In the rows, zero is written as 128.
Each row is followed by its class.
[118 131 114 136 165 128 143 118 177 141 142 137 195 119  83 135 118 145
 130 115  95 122 115  84 135  90 126 172 115 124 131 105 112 137 121 155
 127 108  90 153  99 134] -> j_643
[137 192 157 104 158  57 139 117 130 112 167 179 175 133 136 107 105  59
 100  97 105 103 203 141  76  89 107 178 126 105 109 189 144 161 200 144
 116 140  88 161 117 134] -> j_693
[164 123 189 105 135 121 110 118 102 103 137 139 123  99 143 101 133 125
 105 161 107 179 156 127 126 160  89 150 122 131 113 131 128 125 131 142
 129 128 123 132 117 143] -> j_269
[ 82 142 131  96 137 161 126 149 130 129 102 139 132 116 134 138 121 136
 146 154 125  96 121  72  84 163 121 166  99 139 131 108 111 115 154 100
  89 180 131  94 136 118] -> j_391
[166  98 187 139  87  98 120 204  92 115 125 141  73 149 158 138 161 146
 147 101 150 175 151 150  95  65 128  72 120 136 100 134 123  94 100 119
 152 156 176 129 169 120] -> j_913
[140 130 121 114 135 147 127 130 110 165 106  75 167 168  97 154  85 105
 167 178 103 134  76 160 172 130 120 157 133 116 117 129 155 132 140 122
 121 148 112 121 109 171] -> j_643
[156 102 159 114 138 129 131 139 163 112 129 139 204 127 137 126 142  91
 122 126 164 129 193 174  90  94  92 120  85 129 133  82 117 115  74  62
 104  70 133 172  92 142] -> j_75
[156 117 127 101 152 160 124 116 124 109 118 146 109 125  93 134 150 131
 126  96 106 104 110 124 123 112  98 180  97 142 160 166  98 138  81 131
 164 109 126 160 112 131] -> j_75
[148 144 152 108 143  92  97 192  84 115 141 148  87 105 126 168 144 119
 155 145 104 155 167 105 149 120 119 144 118 106 124 124 151 132 188 146
 132 151 129 161  95 127] -> j_120
[116  59 164 136 146 135  69 148 146 148 127 122 186 101 102 121 146  56
 129 161 117 114 113  92 122 126 107 152  63 117 100  97 184 123 139 131
 127 134 107 150 134 143] -> j_120
[111 104 122 128 122 131 100  92 170 175 152 125 112  75  92 111 154 139
 119  91 116 160 125  74 158 108 200 143 167 123 147 122  96 121 141 131
 176 129 107  77 147 127] -> j_817
[155 117 149 106  87 136 105 113 131 183 129 176 189 165 130  97 100 110
 109 135 113 157 195 119 140 109  83 106 100 118 115 153 132 140 170 128
 124 153 129 149 156 151] -> j_120
[145 174 209 134 144 122 111 168 151  60 128 135  54 116 165 172 102 243
 187 150 108 178 114 104 177 139 152  97  78 147 125 137 123  80  87  76
 121 113 132 138 167 146] -> j_78
[176 122  87  75  77 143 103  87 159 155 142 147 178 122  84  81 126 116
  79 100 142  86 160 114 133  88  92 153  99 134 165 145 144 162 142 146
 145 124 115 155 149 140] -> j_120
[182 113  96 122  62 178 127  76 162 134  68 113  90 152 117 137  94 199
 132 115 141 124 141 132 177 140 111  60 146 151 149 149  94 125  89 137
 170 138 146 141 146 147] -> j_887
[ 95 159  71 124 133 150 119  87 154 185  63 168 200 149 109  68  88  86
  80  74 132  15 159 122  89 153 137 155 136 135 161 164 115 164 235 113
  98 156 101 106 139 114] -> j_184
[126  71 139  96 180 161 104  56  87 137 160 129 155  89 144  69 130 128
 107 108 152 133 158 107 158 116 101 144 128 109 114 141 106 142  91  92
 130  68 128 109 137 151] -> j_75
[153 164 110  76  79 127 130  77 110 141 162  96  75 118  88 133 110 105
 177 127 139 134  90 153 194 101 137 156 103 157 113 121 121 132 103 110
 106 134 103  96 142 127] -> j_269
[172 136 100 126 131 137  78  95  79 165 161 150 156 133  89  82 186  36
 130 119 129 115 127 134  82 133 125 180 149 127 135  97 161 161 203 147
 133 102  96 144 105 129] -> j_75
[140 154 126  94 120 143 139 109 153 151  91 141 155 137 155 108 111  91
  76 111 157  55 170 141  94 152 126 150 154 153 165 131  74 139 198 110
 126 112 172 100  75 105] -> j_184
[134 218 148 102 157  97 118 193 147 116 124 146  86 136 149 181 117 179
 179 116 120 126 150 102 138  99 164 122  90 135 159 155 151 122 148  85
 122 130 170 144 171 121] -> j_78
[149 146 138 130 107 120 127 117 114 148  94 168 190 182 158  87 119 106
 148 137 151  76 199 155  65 143 143 104 108 172 111 107 106 136 171  90
  56 141 146 164 127 109] -> j_391
[124  79 140 150  88 165 135 188 111 112 139  96 114 104 111 127 165 146
 133 116 134 169  51 172 102 130 101 152 144 136 121 143 137 106  55 150
 142 154 131 125 128 122] -> j_269
[137  98 140 114 141 125  94 135 138 128 112 122 159  95 153 118 148  66
 146 126 138 103 119 105 135 150 135 162 136 152 122 155 115 120 131 116
 150 123 117 118  73 131] -> j_887
[193  58 140 155  77 154 105 117 124 165 119 179 158  97 124  97 193 175
 107 110 152 149 167 129 102  76 111  95 117 154 104 144 107 103  77 117
 168  96 145 142 163 143] -> j_78
[166 105 139  70 129 162 142 143 179 118 101 157 172 180 137 100 142 167
  79  90 111  95 145 131 120 109  69 162 133 155 160 113  38 116  77 115
 152 143 143 123  91 143] -> j_817
[121  68 171 185 137 126  63 168 188  95 128 126 125  71 122 114 137 128
 132 119 122 101  83  71 102 116 176 118  95 158 104 137 174 106 139 137
 127 126 129 153 139 115] -> j_745
[151 133 196 117 151 186  94 118 147 121  63 178 190 165 141  58  58 137
 108 139 109  90 179 132  99 169 104 106 135 140 133 124  90 135 167 115
 113 119 153 141 108 112] -> j_817
[139 151 165  45 169 170 122 109 175 135 123 119 109 182 124 130  61 111
  69 145 123  61 119 116 200  94  78 160 106 108 144 118 150 138 131 108
 152 135 155 104 125 135] -> j_120
[205 116 167  57 143  87 102 151 142 103 107 151 222 113 128 148 125  77
 126 165  89 146 210 128  78 136  82 173 117 135 135 128 113 128 174 146
 158 176 102 165  92 169] -> j_391
[146 147 128 124 134 160  82 167 153  85 109 107 127 125 111 122 139 154
 163 176  99 196  88 115 143 180 112 159  80 135 163 123 160 132  56 145
 127 133 107 155 140 145] -> j_887
[154 159 137 107 216 107 135 144 197  85 152 122 191 150 125 113 104 110
 116 151 112  80 151 121 101 119 101 179  64 142 112 126 121 131 134  99
  70  86 128 151  74 159] -> j_796
[196  81  90  90 140 145  89  94 128 157  86  70 155 139  79  81 105 101
 127 175 124 132 164 170 157  80 118 134 131 134 114 147 139 182 107 122
 125 107 148 152  81 159] -> j_887
[136 139 165 104  80 118 116 124 147  86  80 147 139 159 134 112 100 141
 111 180 113 142 139  87 122 139  88  90  73 174 121 153 133 115 144  98
 123 143 151 152 131 151] -> j_796
[ 58 101 167 124 120 120 145 155  99 150 153 131  91 136 153 158 147 120
 153 147 116 110  94 108 139 134 109 141  80 147  88  86 111 120 133 129
 153 193 144  89 130 105] -> j_120
[133 181  90  96 123 139 145 131 177 151 105 113 102 158 121 123 149 156
 154 163 113 110 136 134 112  91 111 164  75 162 142 101 108 155  83 112
 130 138 134 138 140 119] -> j_887
[117 135 119 123 138 111 129 137 193 147 119 109 183 155 153 109 128 109
 128 143 116 118 133 133 125  95 100 145  99 141 123  85 111 126 141 100
 117 126 100 140 141 143] -> j_184
[ 73 103 140 111 180 126 161 160  83 114 121  98  90 129 146 152 156 128
 143 178 121 150 100 102 111 169 119 152 111 126 123  84 119 119  89 115
 120 171 143  90 124 110] -> j_391
[182  73 208 169 151 140  92 119 100 135 172 127  93 139 159  91 196 132
 113 123 112 189 124 159 165 117 163 148 181 126 109 123 111 121 125 123
 153  78 151 119 122 155] -> j_75
[140 149 127 121 148 115  82 133  84 140 101 188 160 153 150  82 103  43
 127 149 120 120 196 137  82 190 124 122 119 126  93 101 108 117 194  95
  96 137  84 164  72 112] -> j_693
[153 102 149 123 143 105 122 132 145 161 132 130 169 167 163 120 109 119
 135 133 141 125 138 152 123 104 102 114  74 156  64 171 131 105  84 122
 111 159 131 104 134 167] -> j_913
[185  83 105 150  93 104 147 113 152 142 132 103 106 108 147 116 165 157
 112 143 162 143 163 130 148  98 122 100 120 155 139 154 112 117 114 143
 131  80 166 142 162 153] -> j_184
[140 117 137 131 135 188  78 112 181 133 123 141 140  98 135 130  99 150
 103 130 134  83 121  87 125 153 131 148 165 116 105 138 103  86 163 111
 130 108 115 133  85 165] -> j_693
[147  86 164 140 124  84  80 181 121  96 116 118 145  53 113 137 179  74
 166 157 101 179 118 101 107 151 131 136 116 136 131  80 159  98 143 140
 166 124  73 185 125 122] -> j_269
[146 195 117 131 101  99 134 114  92 179 143 146 142 195 144 101 101  67
 133 119 129  82 156 230  92 112 119 159 129 152 104 147 129 153 185 136
 113 163 101 144 131 103] -> j_184
[156 167 136 139 116  81 150 110  77  86 154 137  77 189 126  77 129 138
 146 130 121 173 105 176 114 131 132 113  85 168  94 165 129 120  87 116
 107 148  79 133 171 122] -> j_796
[ 81 116 129 103 111 109 122 173  97 118 113 156 192 134 176 111 135 135
 110 134 162 141 148 102 106 173  85 135  97 141 153 164 136 111 130 106
  95 165 157 112 155 150] -> j_184
[196 108 147 144  76 147 102 121 148 143 102 149 100  98 144  95 152 153
 125 144 117 105 162 126 118 145 135 116 136 174 124 129  89 116 185 133
 148 117 159 152 126 136] -> j_269
[132 155 147  81 106 137 133 154 120  71  59 126 116 108 144 159 108 131
 125 152 121 151 166 147 127 128  73  99 148 102 136  81 103 125 118  97
 162 137 112 149  92 121] -> j_693
[138 179 141 175  56 117 127 138 150 129 105 171  71 121 132 138 135 191
 120  88 147 147 145  78 100 106 152  55 110 143 174 208 165 117 111 155
 145 106 169 183 200 100] -> j_913
[151 149 184  33 178 107 134 142 169 100 170 133 146 115  97 171  89 112
 114 106 131 129 144 128 171  61 107 183 103 106 137 120 126 120  94 120
 153 134 104 105 100 126] -> j_120
[162 159  97  95 100 134 118 100 107 175 160  98 125 130 101 156  81 151
 173 168  86 125 149 162 148  99 108 145 118 139 101 116 119 171 158 155
 132 155 132 145 113 142] -> j_745
[108 123 187 164 102 103  91 193 130 116 175 123 108  87 155 134 103 109
 146 155 109 204 100  81 159 207 197 131 113 137 152 158 177  96 162 131
  98 138 125 101 152 114] -> j_745
[124 134 132  67 108  58 157 131  81  98 160 150 191 106 145  92 149 112
  79 108 159 179 200 151  96 119  94 152 106 127 128 153 121 123  89  81
 106 145  81  96 140 147] -> j_796
[137 101 142 178  58 106 110 109  95 134 138 122  57  95 102 140 143 157
 145 130 104 127 116 118  97 146 142 125 112 167 120 168 159 135 178 180
 150 152 101 170 166 131] -> j_75
[182  85 141 146 163 155  79 102 191 118 119 128 167  78 154 114 105  79
 100 108 125 120 179  99 151 123 104 100 107 108  93 169 123 114 139 124
 153  78 141 149 127 162] -> j_796
[139 145 186 154 166 126 105 177 152  98 142 173 139 103 129 122 152 128
 125 118  64 129 133  79 130 128 136 161 138 110 156 110 130 140 211 132
 171 112 126 133 125 125] -> j_78
[124 156 140  81 102 139  76  92  97 134  80 123 132  91  93 156 100  67
 168 144  88 119 146  96 134 132 161 151 143 126 144 149 115 162 208 110
 142 155 135 163  81 122] -> j_391
[159 111 137  65 165 114 115 155 161 159 123 135 172 151 160 132  93 100
 102 121 112  60 175 121 135 105 114 145 119 146 135 107 111 132 165 121
 169 165 153 111 135 123] -> j_745
[ 62 196  82 106 151 125 109 115 123 122 161 113 117 100 110 132  70 126
 123  87 122 106  98 101 143 123 140 171 120 121 100 189 158 152 150 131
  93 157  90 107 102 115] -> j_796
[146 116 166 132 117 136 134 109 152 121 135 124 126 100 160 126 142 140
 126 114 125 118 145 133 156 110 149 119 157 150  96  90  62 114 144 107
 160  99 132  89 109 119] -> j_796
[124 120  78 117 156 115 135 113 165 118 158 120 165 121 112  78 153 185
 112 119 127 172 135  55 124 110 128 131  99 140 133 111 101 127 100 111
  89  88 100 122 162 147] -> j_796
[182 121 182 115 152 117  81 167 115  93 134 154 104 119 135 117 148  68
 141 128 117 158 152 112 101 129 112 155  90 128 138 118 135  99 138 101
 122  88  93 182 126 122] -> j_75
[124 138 164  93 159 100 102 157  95 129 120 165 246 136 117 128 121 122
 165 133 128 121 160 136  77 124 107 140  76 147 109 111 162 146 138 119
 104 156 123 127 154 130] -> j_78
[171 112 126 104 161 125 114 155 174 118 144 128 225 121 117 151 136 139
 129 127 122  91 100  98 138 146 110 174 138 151 142 103 128 113 155 135
 129 109 105 113  67 162] -> j_78
[ 93 150 125 122 114 144 112 173 114 137 113 143 136  92 125 120 188  80
 152 178  85 192 119  94 145 153 107 203 101 116 153 128 136 152 122 118
 125 140 110 103 100 132] -> j_887
[ 96 173 121 145 101 141 114 146 103 166 129 134 106 118 115 148 146 134
 163 123  88  62  75 128 123 100 137 187 129 151 115 161 129 162 169 159
 147 156 140 128  87 115] -> j_913
[ 97 120  97 122 107 144 185 114 100 117 102 123  51 105 121 143 144 166
  98 119 157 132 135  96 127 149 122  98 149 112 160 117  92 119  92 119
 140 113 145 100 141 100] -> j_693
[171  87 131  48 150 114 135 124  88 163 178 133 154 150 151  88 131 117
  71 109 110 158 202 157 138  95 114 200 175 114 118 144  63 142 138 121
 139 181 126  82 113 154] -> j_391
[101 168  96 140  94 163 149 111 143 123 127 144  71  96 103 117 176  99
 112  96 145 140 113  64  67 156 153 150 121 102 187 125 113 115 135  85
  97 121 107 115 157 102] -> j_391
[154  57 124 152 106 158 109 118 131 137 137  99 173  76 128  96 125 171
 123 130 104 126 156 147 133 126 126 121 154  98 148 150 103 137 134  90
 158 110 130 158 145 184] -> j_745
[136 122  93  95  84 166 124 153 144 141 102 125 149 132  94 149 112  90
 128 117 139 111 100 116 134 137  90 163 127 150 147 151 134 138 109 163
 132 158 131 114  80 110] -> j_887
[142 161  91 167  96 132 144  35 104 188 125 181 107 168 126  50 131 125
 120  99 127  64 164 150 109 143 156  98 149 166 104 153  86 160 217 120
 110 135 141 136 116 118] -> j_269
[ 75  81 127 145 114 151 132 206  65 117 100 171 139  99 141  85 125  89
  64 109 118  97 157 131  57 191  89 152 162  81 150 134 133 121 179 130
 156 185  91 118 145  99] -> j_693
[124 149  51  99 109 138 103  51 112 171 157  91  96 145  96 119 136 135
 164 151 111 104  97 124 189 117 128 179  97 173 100 125 107 183  99 148
 118 143 130 132  70 144] -> j_887
[129  90 150 200 110 114 131 182 155 118  91 115  95 128 154 114 172 218
 122 145 127 206 123 100  96 127 154  82  94 150 123 111 132  83  57 118
 102 111 123 180 173 128] -> j_643
[114 152 132 102  81  88 131 191  86 120 146 179 123 171 144 102 186 120
 103 116 147 149 126 124  88 121  85 154  82 129 158 143 168 106 100  95
 111 173  92 159 164 126] -> j_120
[151  68 144 119 134 147 105 118 122 116 102 150 219  97 134 108 139 173
 103 142 140 124 111  87 160 199 119 112 161 158 152 103 122 112 130 136
 165 108 120  87  98 143] -> j_78
[152  98 151 113 129 104 127 176  96 142 163 103 115  44 124 152 185 103
 149 118 122 189 160 165 151  91 136 175 139  89 142 127 135 112  80 117
 166 113 106 127 178 136] -> j_269
[206  67 153 113 122 139 102 126 111 166 145 136 177 107 143 101 150 141
  98 137 136 172 184 167 129  84  95 124 152 124  87 141 117 125 116 120
 166 115 145 107 120 168] -> j_78
[ 90 207 118 113 166  79 112 130 168 138 144 159 179 131 126 143 132  51
 130 124  95  62 152  80  73 113 120 201 108 124 101  94 142 151 230 130
  83 139  72 162  73 125] -> j_693
[ 98  93 151 117 126 118 128 181  70 163 115 128 132 120 193 130 180 128
 141 191 136 156 139 148 145 148 107 117 114 135 111  56 112 100  74  90
 178 152 144  79 126 128] -> j_913
[123 177 162 126 138 109 104 134 142 123 103 142  81  94 136 138 113  86
 109 128 101  58 146  75  98 125 149 170 118 122 137 109 138 124 229 110
 140 126 107 165 100 109] -> j_643
[113  85 155 133 194 164 138 217 131 117 138 120  86 118 146 116 164 117
  99 139 113 159 122 121 140 162 131 190 151  85 160 105 100 105  97  97
 149 132 141  68 101 128] -> j_887
[194  93 169 112 121 153 134  93 145 118 120 129 139 146 151 123 134 176
 132 114 142 170 152 153 126 150  95  84 109 127 123 134  67  94  73 105
 154 121 121 132 152 167] -> j_120
[127  97 134 152  67 102 151 172 151 161 145 137 147 194 121 121 124 161
 143 118 148 163 120 124 128  97 135  80 110 168 135 164 158 106  94 158
 109 163 166 127 207 127] -> j_817
[137  75 163 159  93 130 114 141 137 163 134 111 144 104 167 132 166  85
 150 141 121 168 137 153 114 111 111 139 104 138  84 125  81 102 128 116
 140 127 132 123 142 147] -> j_184
[110 125 166 119 159 186 122  95  94 117 137 194 178 207 170  52 154 162
 115 109 139 112 106 160 138 157  98 144 142 153 105 103  76 137 120  81
 106 145 150  62 101 157] -> j_75
[134  40 171 156 129 138  95 152 135 136  82 150 196 135 161  98  96 160
 101 161 113 140 185 148 136 136 120  69 163 125  86 128 112 106 136 121
 166 144 138 160 124 157] -> j_693
[160 155 144  76 140 128 117 162  89 118 118 142 169 147 143 111 127  94
 144 147  98 169 170 148 117 163  64 149  88 109 147  89 119 157 141 139
 120 145 101 146 127 114] -> j_120
[146 123  96 135  72 166 157 119 133 178  78 147 176 196 142  84  89 206
  97 107 121 105 170 134  90 157 118  89 148 160 146 118  74 154 190 155
 110 174 176 119 151 127] -> j_643
